Here is a tiny trained network, its code and every weight. The questions are about switching its units off for an input and a class, where a switched-off unit gives its printed mean instead of its output.

import numpy as np


def w(rows, s, z=0):
    codes = np.array(rows[::2]) - 128.0
    scale = np.full(codes.shape[1], s)
    scale[-1] = z or s
    return codes * scale


def f(y):
    return np.maximum(y, 0)


def log_softmax(a):
    a = a - a.max(-1, keepdims=True)
    return a - np.log(np.exp(a).sum(-1, keepdims=True))


def net(x, mask):
    res = np.array(x, float).reshape(1, 8) / 4 @ E
    y = f(res @ A[0][:, :-1].T + A[0][:, -1])
    res = res + np.where(mask, y, B[0][:, -1]) @ B[0][:, :-1]
    return log_softmax(res[-1] @ U[:, :-1].T + U[:, -1])


A, B = {}, {}
E = w([
[128,126,130,128,128,128,128,127],'x0',
[184,117,157,143,216,42,144,113],'x1',
[126,134,110,152,115,142,251,71],'x2',
[128,128,128,127,128,128,128,129],'x3',
[128,128,128,128,128,128,128,128],'x4',
[128,31,44,170,141,130,124,152],'x5',
[127,130,126,128,129,127,128,127],'x6',
[129,126,130,128,126,128,128,127],'x7',
],0.015)
A[0] = w([
[129,11,5,148,140,114,124,147,131],'n1',
[121,133,161,130,90,128,115,118,254],'n2',
[167,125,149,150,210,50,136,110,130],'n3',
[136,156,140,143,107,110,101,131,155],'n4',
[149,125,140,139,180,71,133,115,132],'n5',
[141,175,169,111,113,116,89,140,172],'n6',
[143,74,128,134,165,92,140,137,43],'n7',
[133,127,130,134,145,87,195,121,73],'n8',
[111,143,99,139,75,183,232,96,102],'n9',
[137,125,127,136,138,115,164,100,74],'n10',
[127,105,147,137,96,147,79,122,138],'n11',
[124,142,152,133,142,115,133,123,112],'n12',
[138,84,91,160,138,123,60,155,98],'n13',
[127,85,110,134,152,87,116,97,53],'n14',
[151,114,156,124,201,58,56,134,112],'n15',
[105,139,116,117,109,162,31,147,204],'n16',
[117,79,93,148,144,151,187,137,81],'n17',
[138,172,159,142,101,134,209,91,135],'n18',
[112,117,145,130,125,120,134,116,159],'n19',
[105,140,141,115,151,72,108,148,163],'n20',
[128,155,109,149,124,150,112,153,132],'n21',
[150,128,123,142,167,94,240,97,36],'n22',
],0.016,0.0068)
B[0] = w([
[96,15,121,246,41,110,73,152,251],'n1',
[67,140,110,29,214,172,91,88,175],'n2',
[255,114,160,178,167,78,176,143,222],'n3',
[123,140,133,132,161,117,112,99,156],'n4',
[205,125,133,153,160,92,158,150,190],'n5',
[105,185,133,147,175,59,100,94,190],'n6',
[116,66,78,139,249,199,124,119,164],'n7',
[104,87,150,106,124,90,190,126,170],'n8',
[178,203,38,180,81,189,116,90,217],'n9',
[84,125,146,152,147,111,153,147,155],'n10',
[102,108,146,116,133,100,127,157,172],'n11',
[157,141,128,112,89,94,142,139,147],'n12',
[207,67,126,47,54,178,148,178,198],'n13',
[123,81,105,152,214,193,133,121,156],'n14',
[198,189,74,171,109,190,70,98,220],'n15',
[66,71,203,70,166,89,107,155,232],'n16',
[79,154,118,183,140,74,132,42,176],'n17',
[185,120,133,48,76,206,194,181,198],'n18',
[120,148,114,105,126,125,129,138,139],'n19',
[148,174,110,110,115,120,90,124,174],'n20',
[124,116,162,113,96,117,131,124,153],'n21',
[29,91,188,137,154,87,208,156,202],'n22',
],0.031,0.023)
U = w([
[25,161,212,40,196,99,96,103,255],'0',
[29,36,193,106,69,114,75,174,112],'1',
[224,224,153,141,188,59,86,78,170],'2',
[211,72,109,190,146,145,61,156,99],'3',
[95,193,106,71,116,213,170,82,193],'4',
[55,133,75,210,36,140,114,46,80],'5',
[151,158,217,84,177,81,253,171,98],'6',
[70,51,154,216,171,55,208,126,40],'7',
],0.006,0.0026)

Each question gives the input, the list of numbers given to net, and the class t.
The units are the neurons (one row each of A and B). Each row of codes is followed by its name. A weight is (code - 128) times the scale printed after its matrix; where a second scale follows, it is the last column's (A, B and U).
mask holds one flag per neuron, in row order. A switched-off neuron (its flag False) gives its mean, the last column of its row in B, instead of its output. The means were averaged over made-up inputs and are rounded, as every weight is.
A unit's drop is (log p(t) with every unit on - log p(t) with that unit switched off) / (log p(t) with every unit on - log p(t) with every unit switched off).
The circuit of an input: a set's keep is (log p(t) with only the set's units on - log p(t) with every unit switched off) / (log p(t) with every unit on - log p(t) with every unit switched off). Starting from the 12 units with the biggest drops (on a tie, the unit counted first), units are removed one at a time, each time the one whose removal leaves the highest keep (on an exact tie, the one counted first), for as long as the keep stays at least 0.8.
units of the circuit, in order: the units of the circuit, biggest drop first
k most important neurons: the k neurons with the biggest drops, biggest first
drop of u: that unit's drop, to one decimal
input [-4,8,-1,-4,6,-8,-8,-6], class 2: most important neuron : (n15)
input [3,0,0,-7,0,-8,-5,-2], class 0: 2 most important neurons : (n9; n3)
input [3,1,-5,0,4,-6,1,8], class 2: 2 most important neurons : (n15; n22)
input [4,0,6,-6,8,-7,8,5], class 4: 2 most important neurons : (n9; n3)
input [4,-8,0,6,-8,5,1,-5], class 1: 2 most important neurons : (n16; n15)
input [-1,1,-3,4,4,-1,-3,8], class 2: 2 most important neurons : (n1; n22)
input [-6,1,6,-5,-4,-1,-6,0], class 6: 3 most important neurons : (n1; n22; n18)
input [0,6,1,5,-6,8,-8,-8], class 7: 3 most important neurons : (n22; n17; n9)
input [7,1,-6,-3,6,-6,-1,-7], class 2: 2 most important neurons : (n15; n22)
input [6,-4,-3,-7,6,3,-5,-5], class 1: drop of n12 : 0.0
input [-4,-3,7,8,1,2,0,7], class 5: drop of n9 : 0.5
input [-2,-4,-5,-1,4,-2,4,5], class 0: drop of n1 : 0.1
input [-3,2,1,0,3,-4,-3,-6], class 6: drop of n9 : 0.1
input [2,1,2,-1,-2,-2,8,-5], class 6: units of the circuit, in order : (n1)
